Below is a small trained network, with its code and all its weights. Each question gives an input and a class and asks what happens when units are switched off, that is, made to give their printed mean instead of their output.

import numpy as np


def w(rows, s, z=0):
    codes = np.array(rows[::2]) - 128.0
    scale = np.full(codes.shape[1], s)
    scale[-1] = z or s
    return codes * scale


def f(y):
    return y / 2 * (1 + np.tanh(0.7978845608 * (y + 0.044715 * y**3)))


def log_softmax(a):
    a = a - a.max(-1, keepdims=True)
    return a - np.log(np.exp(a).sum(-1, keepdims=True))


def net(x, mask):
    res = np.array(x, float).reshape(1, 5) / 4 @ E
    y = f(res @ A[0][:, :-1].T + A[0][:, -1])
    res = res + np.where(mask, y, B[0][:, -1]) @ B[0][:, :-1]
    return log_softmax(res[-1] @ U[:, :-1].T + U[:, -1])


A, B = {}, {}
E = w([
[253,1,125],'x0',
[129,124,126],'x1',
[204,208,232],'x2',
[129,129,128],'x3',
[57,34,255],'x4',
],0.0033)
A[0] = w([
[33,39,1,71],'neuron 0',
[140,131,143,3],'neuron 1',
[107,103,114,33],'neuron 2',
[49,196,123,81],'neuron 3',
[216,44,118,77],'neuron 4',
[100,150,128,161],'neuron 5',
[47,45,250,91],'neuron 6',
[121,103,149,37],'neuron 7',
[46,199,125,84],'neuron 8',
[132,123,121,153],'neuron 9',
[152,153,97,54],'neuron 10',
[122,131,125,190],'neuron 11',
[123,129,125,31],'neuron 12',
[76,73,200,91],'neuron 13',
[186,185,34,85],'neuron 14',
[104,93,160,57],'neuron 15',
[134,142,117,24],'neuron 16',
[117,134,124,207],'neuron 17',
[219,45,120,80],'neuron 18',
[230,39,117,86],'neuron 19',
[94,83,178,68],'neuron 20',
[192,192,23,81],'neuron 21',
[113,136,124,238],'neuron 22',
[27,209,121,73],'neuron 23',
[32,35,2,64],'neuron 24',
[224,43,116,96],'neuron 25',
[218,46,119,82],'neuron 26',
[194,196,19,75],'neuron 27',
[146,114,125,124],'neuron 28',
[208,196,237,56],'neuron 29',
[78,163,126,121],'neuron 30',
[155,157,158,37],'neuron 31',
[181,173,192,41],'neuron 32',
[24,207,127,99],'neuron 33',
[214,199,246,53],'neuron 34',
[74,58,214,71],'neuron 35',
[36,207,124,81],'neuron 36',
[167,161,71,88],'neuron 37',
],0.0072,0.0038)
B[0] = w([
[187,245,98,194],'neuron 0',
[76,186,90,60],'neuron 1',
[92,179,91,75],'neuron 2',
[70,138,185,133],'neuron 3',
[63,147,201,170],'neuron 4',
[137,115,154,160],'neuron 5',
[99,47,16,199],'neuron 6',
[79,159,90,77],'neuron 7',
[71,141,192,138],'neuron 8',
[134,122,132,153],'neuron 9',
[75,141,84,86],'neuron 10',
[144,115,136,191],'neuron 11',
[88,163,106,68],'neuron 12',
[100,92,67,143],'neuron 13',
[89,75,55,151],'neuron 14',
[87,139,83,93],'neuron 15',
[83,157,100,67],'neuron 16',
[159,102,146,211],'neuron 17',
[57,145,203,174],'neuron 18',
[55,141,219,192],'neuron 19',
[90,123,74,110],'neuron 20',
[83,67,42,160],'neuron 21',
[191,78,162,252],'neuron 22',
[56,144,207,150],'neuron 23',
[181,252,99,191],'neuron 24',
[65,134,212,192],'neuron 25',
[61,143,202,174],'neuron 26',
[77,65,37,161],'neuron 27',
[120,127,138,130],'neuron 28',
[158,229,98,140],'neuron 29',
[112,125,161,133],'neuron 30',
[102,184,105,77],'neuron 31',
[122,207,96,96],'neuron 32',
[73,129,215,166],'neuron 33',
[163,234,94,147],'neuron 34',
[85,96,42,146],'neuron 35',
[62,141,201,147],'neuron 36',
[98,103,88,120],'neuron 37',
],0.032,0.0022)
U = w([
[53,117,195,84],'0',
[75,35,1,143],'1',
[160,87,139,194],'2',
[158,89,126,197],'3',
[162,227,87,180],'4',
[133,107,107,4],'5',
[77,164,66,1],'6',
],0.006,0.0095)

Each question gives the input, the list of numbers given to net, and the class t.
The units are the neurons (one row each of A and B). Each row of codes is followed by its name. A weight is (code - 128) times the scale printed after its matrix; where a second scale follows, it is the last column's (A, B and U).
mask holds one flag per neuron, in row order. A switched-off neuron (its flag False) gives its mean, the last column of its row in B, instead of its output. The means were averaged over made-up inputs and are rounded, as every weight is.
A unit's drop is (log p(t) with every unit on - log p(t) with that unit switched off) / (log p(t) with every unit on - log p(t) with every unit switched off).
The circuit of an input: a set's keep is (log p(t) with only the set's units on - log p(t) with every unit switched off) / (log p(t) with every unit on - log p(t) with every unit switched off). Starting from the 12 units with the biggest drops (on a tie, the unit counted first), units are removed one at a time, each time the one whose removal leaves the highest keep (on an exact tie, the one counted first), for as long as the keep stays at least 0.8.
units of the circuit, in order: the units of the circuit, biggest drop first
unit that matters most: the unit with the biggest drop
top k neurons: the k neurons with the biggest drops, biggest first
drop of u: that unit's drop, to one decimal
input [-2,0,7,-1,-4], class 4: units of the circuit, in order : neuron 34; neuron 29
input [-1,5,8,1,-6], class 4: unit that matters most : neuron 34
input [1,4,8,2,-1], class 4: top 2 neurons : neuron 34; neuron 29
input [2,-3,-1,3,4], class 1: units of the circuit, in order : neuron 6; neuron 35
input [2,0,-3,-4,-6], class 1: units of the circuit, in order : neuron 27; neuron 21
input [-2,5,7,4,4], class 4: units of the circuit, in order : neuron 34; neuron 29
input [8,-5,6,7,-7], class 0: units of the circuit, in order : neuron 19; neuron 25
input [3,3,-8,4,7], class 4: top 2 neurons : neuron 24; neuron 0
input [3,-3,-4,4,-7], class 1: top 3 neurons : neuron 27; neuron 21; neuron 14
input [-4,5,0,5,5], class 1: top 2 neurons : neuron 6; neuron 35
input [-4,-1,-6,-1,-5], class 4: top 2 neurons : neuron 0; neuron 24
input [6,-4,7,-2,-5], class 4: top 4 neurons : neuron 34; neuron 29; neuron 32; neuron 33
input [5,-4,7,3,-6], class 4: top 4 neurons : neuron 34; neuron 29; neuron 6; neuron 32
input [-5,5,8,3,-5], class 4: top 3 neurons : neuron 34; neuron 29; neuron 32
input [6,4,-3,-3,7], class 1: top 3 neurons : neuron 6; neuron 35; neuron 13
input [-7,-2,4,3,-7], class 0: drop of neuron 35 : 0.1
input [1,3,2,3,5], class 1: drop of neuron 24 : 0.1
input [-7,-5,-4,-4,-4], class 0: drop of neuron 36 : 0.2
